How the nodes are linked:
lu: q208->q122, q794->q93, q542->q101, q483->q542, q679->q884, q500->q540, q435->q668, q376->q217, q331->q902, q93->q96, q301->q660, q777->q228, q250->q83, q740->q690, q469->q483, q402->q301, q474->q722, q265->q370, q236->q61, q540->q754, q101->q435, q61->q47, q442->q414, q96->q160, q160->q442, q172->q376, q424->q172, q969->q424, q530->q349, q902->q732, q83->q48, q722->q75, q660->q250, q414->q740, q48->q236, q122->q500, q732->q581, q370->q969, q581->q208, q47->q794, q601->q777, q75->q265, q690->q914, q217->q331, q754->q469, q914->q601, q228->q679, q349->q402, q884->q530, q668->q474
ku: q208->q794, q794->q208, q542->q660, q483->q250, q679->q75, q500->q61, q435->q402, q376->q740, q331->q442, q93->q581, q301->q101, q777->q370, q250->q483, q740->q376, q469->q83, q402->q435, q474->q530, q265->q228, q236->q540, q540->q236, q101->q301, q61->q500, q442->q331, q96->q732, q160->q902, q172->q690, q424->q914, q969->q601, q530->q474, q902->q160, q83->q469, q722->q884, q660->q542, q414->q217, q48->q754, q122->q47, q732->q96, q370->q777, q581->q93, q47->q122, q601->q969, q75->q679, q690->q172, q217->q414, q754->q48, q914->q424, q228->q265, q349->q668, q884->q722, q668->q349

The rows follow the links: the fewer symbols apart two nodes are, the more alike their rows tend to be.

Each row is also shifted at random along 4 hidden directions that mean nothing.

Known rows, each with its node:
-606 370 -69 2 -214 596 296 -68 250 569 -891 -55 89 229 187 305 -200 -309 335 1 -7 217 60 17 -230 69 549 242 -65 113 232 14 -323 -89 -106 596 116 -294 -4 -145 -80 -140 -195 -244 147 184 591 80 114 -87 -201 -211 -57 219 -521
node: q75
-103 115 181 -120 -224 35 122 198 120 134 -747 -777 42 -21 205 68 5 -102 298 157 117 54 458 215 58 -138 802 -324 -31 84 202 443 393 21 52 -21 425 -82 66 -47 228 -138 -321 415 122 -70 -75 119 36 178 -269 -21 82 -111 -348
node: q777
-335 59 141 -60 -496 546 -150 149 -171 -88 -265 -299 115 -114 -374 236 -208 75 17 -119 -58 143 -193 -90 252 317 -326 -236 -12 6 -45 8 -303 -501 -627 150 -12 75 -389 91 206 -118 196 354 -176 37 194 -83 367 -268 -153 -81 -65 129 -268
node: q435
-619 159 137 -80 -280 473 343 17 -79 520 -476 -210 -2 -42 -126 153 -336 -139 166 65 -208 114 19 -61 -124 109 227 133 -330 -51 -106 268 -282 -224 -274 118 250 -298 -139 -5 -14 -156 -194 -109 222 104 533 -40 35 -36 -116 -108 -81 190 -404
node: q722
347 -243 43 -229 49 171 -410 -33 -249 -185 -93 305 -60 218 162 220 12 211 -219 -465 -215 338 -380 -407 124 -60 -447 267 -124 35 139 -28 -331 -91 133 -88 -107 -189 -362 -299 290 33 117 402 -136 317 44 -420 511 -72 88 -83 395 326 -147
node: q83
-191 39 -16 -45 564 -336 94 -369 245 320 -101 133 135 210 527 150 222 -105 -93 337 -244 71 379 -8 -274 17 405 -162 -233 -302 210 40 -33 336 437 -111 212 -616 228 -66 273 -213 48 311 118 -291 233 260 -449 396 113 -297 -143 -103 -53
node: q530
144 129 -112 322 -158 -100 -588 157 -321 -483 443 263 -65 50 45 585 -35 12 118 -146 85 -313 -473 113 168 800 -974 -215 160 177 -39 -530 -470 -503 -549 200 -490 52 111 604 -128 160 486 113 -85 -97 91 -6 15 -286 -15 109 -144 12 62
node: q469
668 -271 -27 100 84 106 -330 -40 -175 -348 -467 40 -74 122 48 -114 -134 79 -25 -589 215 349 -161 -187 -279 -286 -225 -8 -82 41 -9 113 419 18 560 -432 82 89 57 -510 157 -192 -577 491 170 207 162 -508 166 0 162 -173 531 251 -40
node: q902
-9 120 219 190 -156 93 233 197 -417 18 27 -632 172 -305 -374 -239 -241 162 -112 -147 -256 -150 409 295 39 80 -257 -536 -222 145 -392 192 480 -320 -348 -883 385 169 -1 147 -36 -165 -227 375 -116 -279 -417 342 -147 364 -52 150 -207 -85 320
node: q914
278 -221 -69 -4 304 -96 -251 229 101 63 -253 -14 -233 235 60 251 196 -306 131 100 220 332 -357 -124 -312 -235 213 60 97 -209 53 241 168 331 676 -20 -259 -118 162 -239 184 -30 -183 94 451 248 495 -433 -80 71 332 -355 463 -144 -52
node: q208
501 183 -156 84 -59 52 -151 -459 -15 -391 -563 155 154 215 406 -53 15 166 143 -686 484 428 4 -1 -78 -290 -279 256 193 246 365 -250 359 -17 276 -93 52 94 30 -464 137 -186 -581 272 -88 210 -78 -269 261 -57 134 -16 129 331 -40
node: q217
126 277 -197 185 153 90 237 -597 -71 351 -382 207 464 175 459 87 29 177 6 -356 -224 -9 427 189 -329 95 -169 200 -235 76 132 -285 157 101 184 -306 151 -194 299 -150 -157 -53 -232 -163 -197 52 -177 334 -63 232 -156 -97 -350 118 95
node: q424
-312 -58 144 -275 -346 89 -64 331 135 -90 155 -491 -157 -118 -84 -56 97 135 -98 218 -57 -31 -19 -162 524 -73 252 -77 6 195 -13 133 -242 -326 -639 298 -75 299 -370 206 247 160 591 90 -270 -93 -257 -116 407 -231 -237 89 -25 -192 -166
node: q101
-432 463 -197 137 -110 158 299 -167 -136 114 -104 315 350 -336 660 196 28 -52 267 105 -356 -740 252 252 22 482 349 184 15 -3 274 -208 -96 29 133 647 353 -210 392 243 -536 107 -260 -644 10 115 68 384 -212 146 -466 276 -549 278 -131
node: q370
136 391 -35 267 -294 293 94 -23 -34 -25 -514 -471 136 75 -104 191 -220 -10 174 -642 123 223 241 190 -41 288 -305 -78 -87 281 -111 -276 336 -465 -400 -328 -65 324 -61 -44 -29 -263 -132 276 -183 -4 -169 298 333 -209 -3 -83 -54 -142 56
node: q690
299 -70 -147 143 -252 -2 -621 366 -193 -588 -31 275 -301 -152 387 593 210 -390 480 128 380 -262 -653 8 -180 425 -165 15 430 -110 175 -243 -167 -65 303 608 -552 1 367 232 -54 2 -98 -17 676 161 505 -455 -266 -185 195 0 334 74 -227
node: q122
-160 43 177 -234 302 -287 244 -44 557 310 -323 -415 118 150 239 -220 21 -282 240 354 322 447 531 56 -145 -534 916 -79 7 -33 127 361 182 158 486 6 230 -367 70 -216 400 -183 -244 237 365 -270 312 35 -211 235 139 -296 -3 -228 -324
node: q679
-57 132 -188 168 -182 29 354 3 390 359 -261 42 27 215 -291 214 119 -121 251 -34 273 403 -84 24 -191 88 -150 464 56 82 -370 -214 -84 96 -118 59 -419 312 135 2 -354 296 305 -525 67 200 -21 82 127 -422 198 -238 -142 -165 241
node: q160
15 -622 176 -121 816 -617 364 -84 243 599 699 -161 -114 387 -836 -286 169 17 -332 515 -363 381 165 -192 -205 -300 -46 -150 -244 -225 -479 371 -32 519 63 -879 -387 -154 -285 231 -17 354 1014 71 -159 -191 -200 332 -131 256 356 -388 111 -761 822
node: q754
136 310 -260 183 -135 122 294 -23 448 55 -181 -365 229 195 -472 -81 -44 -111 208 -228 756 735 196 50 -15 -123 -352 194 289 346 -506 -366 180 -216 -611 -20 -388 476 39 -147 -251 31 65 -25 -131 -39 -236 -54 347 -407 151 -202 -220 -312 151
node: q414
-132 245 -243 0 118 -218 -397 -379 390 -141 -808 254 225 481 1126 609 328 -200 227 -17 342 223 -44 -237 -161 -89 428 180 347 6 889 -342 -272 235 484 902 -214 -461 278 -192 251 85 -94 366 230 -36 303 -115 -24 -115 57 -126 -77 131 -706
node: q349

Where do the symbols, taken in turn from left to right, take each start?
Answer with the node's name.
-563 376 -68 -24 -202 148 263 -33 -10 47 16 163 122 -270 270 -150 -158 -444 293 237 422 -207 220 124 97 -24 405 124 67 62 130 -158 -258 -148 -218 864 361 -139 289 139 -274 -125 -351 -523 47 -8 260 63 -144 -133 -151 126 -486 145 -398
lu lu lu: q424
-216 334 -145 169 170 -95 334 -534 81 103 55 379 267 -1 194 -188 -54 7 85 -126 253 -39 384 267 -81 19 -74 114 -107 121 129 -302 -41 102 -197 74 109 -148 406 -106 -407 -107 -248 -395 -36 18 35 286 -127 13 25 -23 -514 227 -9
ku lu ku: q370
230 78 -227 234 77 -236 -325 128 136 -46 -243 148 50 441 160 729 77 -268 251 -85 70 257 -445 -186 -291 494 -527 112 202 -162 53 -418 -356 -7 174 135 -965 -99 181 139 -72 136 278 168 252 66 500 -220 -60 -142 285 -329 128 -124 90
ku ku ku: q236
584 22 -205 111 -21 231 -147 -411 88 -77 -912 -15 253 522 175 150 -85 135 -17 -976 199 695 -39 -100 -304 -344 -39 335 -73 125 161 -33 509 13 540 -392 -102 98 -152 -769 357 -189 -610 562 -15 383 -12 -328 367 -12 291 -290 497 430 -101
lu ku: q160
-530 24 120 56 -225 650 186 191 -419 351 -389 -197 127 -81 -410 87 -543 -109 16 -219 -318 89 -35 26 -141 350 -434 -101 -393 -35 -288 138 -150 -399 -418 -243 190 -196 -226 98 -13 -357 -84 198 98 150 614 5 72 57 -45 -180 67 290 -168
ku ku lu: q722
-30 -184 81 -118 230 -324 1 65 462 171 192 -286 65 273 -461 -63 50 58 -262 83 267 637 56 -261 189 -360 -162 -20 132 129 -132 -3 -293 -134 -408 -120 -458 168 -301 -26 167 141 849 249 -294 -203 -272 -21 409 -200 191 -233 -41 -523 118
ku lu lu: q48
-82 -79 216 -22 -66 -29 286 218 8 195 -194 -901 199 -173 -317 -347 -147 54 2 38 119 -81 474 201 47 -93 332 -419 -60 84 -362 424 440 -80 -92 -629 517 240 -151 31 175 -326 -343 334 -10 -282 -293 259 -93 317 -192 11 37 -93 244
ku ku: q601
-175 19 155 -49 65 -64 233 58 359 370 -604 -651 149 26 121 -45 -24 -186 124 201 155 113 465 112 -120 -244 664 -251 67 48 129 454 298 143 278 -241 398 -176 59 -184 315 -379 -393 453 184 -166 216 72 -107 486 -34 -249 14 -163 -162
ku lu: q370
383 377 -274 370 53 174 -22 -481 -220 -73 -418 398 407 191 698 326 -46 304 15 -709 -201 -170 228 172 -104 308 -479 268 -193 130 306 -652 38 -114 217 -109 184 -42 236 -240 -164 -30 -404 -83 -277 74 -282 318 -84 256 -122 152 -219 288 133
lu lu lu: q331
294 242 -119 113 5 -134 25 -392 -279 -420 102 303 191 -102 283 -391 75 329 -88 -484 237 -292 215 203 39 -196 -274 6 74 187 190 -406 299 -62 138 -223 328 35 165 -112 -198 -26 -493 -28 -358 -74 -592 63 -49 200 -127 395 -276 348 205
lu lu lu: q902
419 -325 12 -30 25 -241 -282 276 143 -431 37 -114 -426 -216 204 -18 361 -81 186 296 438 119 -418 -44 188 -445 803 -6 372 -198 237 315 378 247 589 274 -204 146 56 -216 224 77 -278 142 451 41 116 -507 -126 -110 89 105 389 -102 -111
ku ku: q581
-24 432 -151 88 -324 -62 281 -33 745 14 -519 -660 182 341 -185 -128 109 51 218 -161 760 699 128 -52 113 -439 341 40 199 374 -87 -13 248 -177 -427 104 -140 633 -119 -187 1 243 109 46 -201 25 -540 -97 465 -426 66 -105 -147 -364 -98
lu lu ku: q424
607 13 47 180 -157 171 -496 176 -580 -688 -34 208 -321 -24 -38 -60 -254 -17 284 -601 413 -83 -483 -62 -278 53 -542 -75 285 -90 44 -87 311 -191 347 -134 -92 -11 158 -147 11 -356 -675 292 472 217 484 -522 -56 -65 328 2 466 416 -144
lu ku: q93
-152 48 98 275 430 -279 -49 -49 -256 229 87 92 169 51 310 121 -195 -196 -49 142 -275 -288 468 189 -472 348 -124 -338 -66 -145 14 2 23 129 432 -430 317 -492 294 88 109 -413 -232 267 287 -48 576 244 -477 455 145 -160 -55 -25 85
lu lu ku: q668
113 259 -191 238 149 -47 453 -74 216 273 250 -131 136 160 -819 -194 -237 -82 -53 -161 172 417 164 120 -287 -76 -629 198 -141 187 -781 -268 84 0 -433 -373 -253 396 169 23 -457 160 304 -376 -157 -146 -225 236 -22 -69 298 -221 -331 -387 642
ku ku lu: q414
165 -143 -68 -71 139 -319 -301 293 75 84 150 171 -154 29 250 491 331 -227 285 317 -341 -242 -493 -88 -95 267 239 -62 131 -221 108 -10 -3 354 424 157 -488 -92 167 188 53 367 360 2 216 -57 95 -53 -302 14 65 -162 145 -218 137
ku lu: q47
-619 -210 299 -192 -154 334 436 86 -211 662 -19 -457 22 -250 -716 -63 -435 135 -278 241 -652 135 130 -153 40 -166 115 -155 -551 -62 -431 482 -76 -121 -486 -601 338 -17 -519 149 155 -79 303 51 -226 -130 62 235 45 203 -114 -149 132 -56 71
ku lu: q402
-247 -207 39 -43 -193 -15 -130 142 -71 121 182 -302 19 -43 -82 224 163 227 -320 196 -575 -182 -148 -154 296 220 -128 -268 -228 36 -122 110 -75 -196 -585 -120 -141 118 -402 199 86 326 674 123 -465 -239 -391 314 188 50 -179 44 18 -200 81
lu lu ku: q402
